Below are the code and all the weights of a small trained network. Each question names an input and a target symbol and asks about switching units off, where a switched-off unit gives its printed mean instead of its output.

import numpy as np


def w(rows, s, z=0):
    codes = np.array(rows[::2]) - 128.0
    scale = np.full(codes.shape[1], s)
    scale[-1] = z or s
    return codes * scale


def f(y):
    return y / 2 * (1 + np.tanh(0.7978845608 * (y + 0.044715 * y**3)))


def softmax(a):
    e = np.exp(a - a.max(-1, keepdims=True))
    return e / e.sum(-1, keepdims=True)


def log_softmax(a):
    a = a - a.max(-1, keepdims=True)
    return a - np.log(np.exp(a).sum(-1, keepdims=True))


def net(x, mask):
    ids = ['γδζηλφ'.index(c) for c in x.split()]
    T = len(ids)
    res = E[ids] + P[:T]
    u = 0
    for l in range(2):
        q, k, v = (res @ M[l].T for M in (Q, K, V))
        z = softmax(np.where(np.tri(T) > 0, q @ k.T / 3**0.5, -1e9)) @ v
        res = res + np.where(mask[u], z, O[l][:, -1]) @ O[l][:, :-1]
        u += 1
        y = f(res @ A[l][:, :-1].T + A[l][:, -1])
        res = res + np.where(mask[u : u + 8], y, B[l][:, -1]) @ B[l][:, :-1]
        u += 8
    return log_softmax(res[-1] @ U[:, :-1].T + U[:, -1])


Q, K, V, O, A, B = {}, {}, {}, {}, {}, {}
E = w([
[159,126,126,194,94,187,157,108,40,203,44],'γ',
[196,85,187,120,158,98,60,115,100,68,99],'δ',
[169,132,198,111,88,104,144,167,44,130,158],'ζ',
[135,78,116,162,176,151,202,184,157,140,142],'η',
[104,86,130,211,213,186,57,70,136,117,36],'λ',
[69,183,148,57,126,51,48,87,182,254,182],'φ',
],0.0067)
P = w([
[131,125,87,90,96,113,139,114,135,104,143],'0',
[66,145,254,245,137,120,118,184,57,163,133],'1',
[127,139,204,154,190,156,139,181,89,170,118],'2',
[154,112,162,131,197,138,113,154,114,200,93],'3',
[173,96,143,106,198,119,79,154,118,190,91],'4',
[196,81,136,107,198,97,56,141,151,188,106],'5',
],0.0053)
Q[0] = w([
[144,110,236,140,167,110,83,144,107,187,87],'L0H0',
[168,67,128,182,178,179,180,196,160,165,120],'L0H0',
[135,121,244,132,157,100,74,133,102,179,85],'L0H0',
],0.011)
K[0] = w([
[42,204,104,43,82,83,114,95,218,194,206],'L0H0',
[77,136,98,142,92,138,186,180,196,132,208],'L0H0',
[27,241,110,3,82,58,81,55,219,225,198],'L0H0',
],0.0071)
V[0] = w([
[187,52,96,210,192,214,135,102,104,74,2],'L0H0',
[36,160,74,107,168,134,131,107,232,191,147],'L0H0',
[108,182,138,70,163,67,14,22,188,137,110],'L0H0',
],0.0052)
O[0] = w([
[143,39,144,113,103,255,66,108,188,169,190,9],'L0H0',
[62,148,50,149,180,90,143,158,153,152,71,197],'L0H0',
[39,121,127,63,115,71,113,79,136,78,42,131],'L0H0',
],0.0055,0.0015)
A[0] = w([
[109,61,67,136,130,195,127,124,232,143,160,198],'L0N0',
[158,83,64,119,168,126,195,177,196,139,143,197],'L0N1',
[148,156,68,114,17,177,155,52,67,223,110,158],'L0N2',
[129,69,130,45,124,141,26,20,227,92,115,217],'L0N3',
[213,108,170,17,53,68,85,83,83,44,178,232],'L0N4',
[219,109,198,197,149,245,118,165,66,180,186,253],'L0N5',
[169,45,211,151,144,255,76,146,155,181,211,172],'L0N6',
[140,123,65,67,150,111,109,135,244,177,140,184],'L0N7',
],0.0052,0.0019)
B[0] = w([
[93,27,89,141,163,197,136,112,219,191,153,148],'L0N0',
[151,109,102,116,181,125,227,166,206,145,161,163],'L0N1',
[139,199,108,198,50,210,171,88,37,226,59,121],'L0N2',
[108,24,118,74,147,132,7,29,207,86,90,138],'L0N3',
[208,128,198,52,58,46,84,107,99,61,174,140],'L0N4',
[196,114,163,180,134,120,71,133,77,234,156,253],'L0N5',
[112,65,182,149,106,165,3,100,140,250,153,227],'L0N6',
[135,75,75,97,189,82,112,96,187,212,157,142],'L0N7',
],0.0044,0.0061)
Q[1] = w([
[140,113,87,29,145,81,59,91,113,165,93],'L1H0',
[96,174,2,16,120,116,211,119,183,88,114],'L1H0',
[60,220,150,183,108,139,219,132,81,17,103],'L1H0',
],0.0063)
K[1] = w([
[217,85,95,76,75,175,98,73,133,80,145],'L1H0',
[242,34,202,171,146,218,52,149,116,199,213],'L1H0',
[54,162,254,158,165,43,20,127,115,214,159],'L1H0',
],0.0061)
V[1] = w([
[34,43,43,122,194,181,91,83,254,133,104],'L1H0',
[187,96,130,61,156,81,170,189,188,39,215],'L1H0',
[124,145,51,191,176,158,235,210,137,211,153],'L1H0',
],0.0051)
O[1] = w([
[57,131,45,35,77,168,48,232,126,182,156,254],'L1H0',
[185,82,33,140,250,92,127,149,3,96,197,155],'L1H0',
[163,214,82,201,128,48,82,187,184,147,82,32],'L1H0',
],0.0054,0.00087)
A[1] = w([
[222,144,168,218,191,77,206,72,121,99,122,66],'L1N0',
[134,128,95,134,167,115,114,135,93,123,111,248],'L1N1',
[187,221,29,197,150,86,72,187,145,167,175,202],'L1N2',
[1,220,128,161,112,92,173,120,119,37,49,208],'L1N3',
[238,134,154,193,176,67,144,50,75,100,149,67],'L1N4',
[222,147,169,215,202,72,213,92,115,87,101,130],'L1N5',
[157,137,104,137,167,101,121,155,102,125,93,241],'L1N6',
[178,222,76,174,114,117,144,167,253,168,118,107],'L1N7',
],0.004,0.0014)
B[1] = w([
[93,186,116,34,109,198,138,216,197,87,62,159],'L1N0',
[134,137,89,127,187,98,131,143,77,104,117,167],'L1N1',
[168,129,74,188,163,53,70,126,59,155,165,252],'L1N2',
[1,166,232,44,103,71,187,11,74,220,113,193],'L1N3',
[155,143,76,62,151,219,156,223,183,49,86,173],'L1N4',
[76,205,103,33,131,174,139,219,187,86,57,172],'L1N5',
[134,158,95,132,183,87,128,154,98,100,94,175],'L1N6',
[221,70,110,209,122,124,93,115,127,95,182,194],'L1N7',
],0.0037,0.0042)
U = w([
[29,174,151,98,131,63,168,86,118,166,92,190],'γ',
[134,54,153,123,163,174,196,7,19,117,235,94],'δ',
[162,146,141,89,173,188,186,203,193,63,47,153],'ζ',
[183,138,224,201,16,139,129,45,253,153,137,42],'η',
[201,152,14,183,173,56,56,173,80,123,134,191],'λ',
[67,143,107,48,38,209,78,205,153,147,165,6],'φ',
],0.0036,0.0025)

Each question gives the input, a string of symbols that net reads in full, and the target symbol t.
The units are the heads (3 rows each of Q, K, V and O) and the neurons (one row each of A and B). Each row of codes is followed by its name. A weight is (code - 128) times the scale printed after its matrix; where a second scale follows, it is the last column's (O, A, B and U).
mask holds one flag per unit, layer by layer, with each layer's heads first. A switched-off unit (its flag False) gives its mean, the last column of its rows in O or B, instead of its output. The means were averaged over made-up inputs and are rounded, as every weight is.
A unit's drop is (log p(t) with every unit on - log p(t) with that unit switched off) / (log p(t) with every unit on - log p(t) with every unit switched off).
The circuit of an input: a set's keep is (log p(t) with only the set's units on - log p(t) with every unit switched off) / (log p(t) with every unit on - log p(t) with every unit switched off). Starting from the 12 units with the biggest drops (on a tie, the unit counted first), units are removed one at a time, each time the one whose removal leaves the highest keep (on an exact tie, the one counted first), for as long as the keep stays at least 0.8.
circuit, biggest first: the units of the circuit, biggest drop first
unit that matters most: the unit with the biggest drop
k most important neurons: the k neurons with the biggest drops, biggest first
top k neurons in layer l: the k neurons of layer l with the biggest drops, biggest first
drop when u is switched off: that unit's drop, to one decimal
input λ δ γ η ζ, target φ: circuit, biggest first : [L0H0; L1H0; L0N3; L0N5]
input γ δ δ γ δ λ, target η: circuit, biggest first : [L1H0; L0H0; L0N2; L0N6]
input δ η ζ η η ζ, target δ: most important neuron : [L0N4]
input δ ζ η η ζ, target δ: circuit, biggest first : [L0H0; L1H0; L0N4; L0N5]
input η γ φ η δ, target γ: 3 most important neurons : [L0N5; L1N3; L0N6]
input δ ζ γ, target δ: circuit, biggest first : [L0H0; L1H0; L0N5; L0N4]
input δ ζ η, target δ: circuit, biggest first : [L0H0; L1H0; L0N5; L0N4]
input γ δ δ δ, target η: circuit, biggest first : [L0H0; L1H0; L0N2; L0N6]
input ζ η η η λ η, target ζ: top 3 neurons in layer 0 : [L0N6; L0N4; L0N5]
input λ η η, target φ: circuit, biggest first : [L0H0; L1H0; L0N3; L0N6]
input η δ ζ, target λ: top 2 neurons in layer 0 : [L0N5; L0N1]
input φ φ φ δ, target γ: circuit, biggest first : [L0H0; L1N3; L0N5; L1H0]
input γ ζ η, target η: circuit, biggest first : [L0H0; L1H0; L0N2; L0N5]
input λ η η η, target φ: unit that matters most : L0H0
input λ ζ η δ, target φ: circuit, biggest first : [L1H0; L0H0; L0N3; L0N5]
input δ δ η η η, target δ: top 4 neurons in layer 0 : [L0N6; L0N5; L0N4; L0N3]
input ζ η φ ζ, target ζ: 4 most important neurons : [L0N6; L1N5; L1N0; L1N4]
input δ φ η η γ φ, target δ: top 2 neurons in layer 0 : [L0N4; L0N3]
input δ η η δ, target δ: 2 most important neurons : [L0N4; L0N3]
input ζ φ η η φ, target ζ: unit that matters most : L1H0
input γ δ η η λ, target η: 2 most important neurons : [L0N2; L0N6]
input φ ζ ζ η ζ λ, target γ: 2 most important neurons : [L1N3; L0N5]
input η γ φ ζ, target γ: 3 most important neurons : [L1N3; L0N5; L0N6]
input ζ γ φ η η, target ζ: top 2 neurons in layer 0 : [L0N6; L0N5]
input η γ η, target λ: top 2 neurons in layer 0 : [L0N5; L0N1]
input ζ γ λ, target ζ: drop when L1N5 is switched off : 0.2
input ζ δ η δ ζ, target ζ: drop when L1H0 is switched off : 1.0
input λ η δ, target φ: drop when L0N7 is switched off : 0.0
input η φ η δ γ, target γ: drop when L1N3 is switched off : 0.3
